[[.38, .06, .19],
[.36, .21, .02],
[.39, .08, .13],
[.10, .42, .14],
[.10, .42, .12]]
|
[[.21, .02],
[.08, .13]]

[[.05, -.13, .04],
[-.07, -.07, -.18],
[.02, -.10, .07],
[.07, .08, .44],
[.02, -.19, -.03]]
|
[[-.07, -.18],
[-.10, .07]]

[[-.06, .05, -.29, .02, .09],
[-.20, .05, .19, -.19, -.16],
[-.17, .18, -.23, -.17, .28],
[-.10, -.39, .24, -.16, .09],
[-.12, -.17, .18, -.23, -.04]]
|
[[.05, .19],
[.18, -.23]]

[[.02, .33, -.17],
[.07, -.19, .04],
[.05, -.45, -.48],
[.14, -.54, -.02]]
|
[[-.19, .04],
[-.45, -.48]]

[[.11, -.51, -.12, .10],
[.00, .00, .00, .00],
[-.16, -.28, -.34, .12],
[-.30, -.10, .26, .18],
[-.16, -.17, -.29, .09]]
|
[[.00, .00],
[-.28, -.34]]

[[.24, .50, -.18],
[.17, .55, .00],
[.20, .24, .15]]
|
[[.55, .00],
[.24, .15]]

[[-.18, .26, -.21, .44],
[.08, -.05, -.15, .45],
[.19, -.17, -.05, .40]]
|
[[-.05, -.15],
[-.17, -.05]]
---
[[-.03, .14, -.40, .00, -.24, .40, -.07, .13, .32, .53, .08, -.04, -.27, .02, .28, -.03],
[.00, -.13, .26, .03, .16, -.16, -.07, -.06, -.13, -.21, -.09, .04, .14, -.02, -.12, -.01],
[.11, -.04, .18, .26, .14, -.29, -.07, .04, -.17, -.26, -.08, -.14, .24, -.12, -.07, .09],
[.00, -.02, .00, -.08, -.03, -.03, -.07, .04, .03, .04, -.01, -.01, -.05, -.01, -.01, -.02]]
|
[[-.02, -.01, -.01, -.05, -.01, -.01, .04, .03, .04, -.07, -.03, -.03, -.08, .00, -.02, .00],
[.09, -.07, -.12, .24, -.14, -.08, -.26, -.17, .04, -.07, -.29, .14, .26, .18, -.04, .11],
[-.01, -.12, -.02, .14, .04, -.09, -.21, -.13, -.06, -.07, -.16, .16, .03, .26, -.13, .00],
[-.03, .28, .02, -.27, -.04, .08, .53, .32, .13, -.07, .40, -.24, .00, -.40, .14, -.03]]

[[-.32, .25],
[-.39, .23],
[.05, .28],
[-.33, .41],
[.12, -.12]]
|
[[-.12, .12],
[.41, -.33],
[.28, .05],
[.23, -.39],
[.25, -.32]]

[[-.03, .01],
[.19, .38],
[.12, .27],
[-.27, -.53],
[.23, .40],
[.25, .43],
[.29, .52],
[.16, .25],
[-.08, -.09],
[-.20, -.34],
[.29, .55]]
|
[[.55, .29],
[-.34, -.20],
[-.09, -.08],
[.25, .16],
[.52, .29],
[.43, .25],
[.40, .23],
[-.53, -.27],
[.27, .12],
[.38, .19],
[.01, -.03]]

[[.01, .23, .46, .05],
[-.07, .00, .28, .39],
[.09, .48, .19, .02],
[.27, .00, -.01, .05],
[.12, .40, .10, .00],
[.17, .46, .08, .03],
[.09, .51, .15, .06]]
|
[[.06, .15, .51, .09],
[.03, .08, .46, .17],
[.00, .10, .40, .12],
[.05, -.01, .00, .27],
[.02, .19, .48, .09],
[.39, .28, .00, -.07],
[.05, .46, .23, .01]]

[[-.35, .29, -.23, -.17, -.48, .37, -.48, -.36, -.22, -.29, .48],
[.23, .01, .49, .23, -.35, -.20, .23, .49, .12, .38, .06],
[-.13, .06, -.36, -.13, .36, .24, -.14, -.36, -.04, -.27, .02]]
|
[[.02, -.27, -.04, -.36, -.14, .24, .36, -.13, -.36, .06, -.13],
[.06, .38, .12, .49, .23, -.20, -.35, .23, .49, .01, .23],
[.48, -.29, -.22, -.36, -.48, .37, -.48, -.17, -.23, .29, -.35]]

[[.11, .30, .46, .22, -.21, .42, .26, .22, .27, -.42, .06, .04, -.44],
[-.29, -.19, .04, .08, .20, .32, .02, .33, -.19, -.33, -.22, .15, .47],
[.18, -.19, .05, -.25, -.43, -.01, -.19, -.38, -.02, -.35, -.43, .27, .18]]
|
[[.18, .27, -.43, -.35, -.02, -.38, -.19, -.01, -.43, -.25, .05, -.19, .18],
[.47, .15, -.22, -.33, -.19, .33, .02, .32, .20, .08, .04, -.19, -.29],
[-.44, .04, .06, -.42, .27, .22, .26, .42, -.21, .22, .46, .30, .11]]
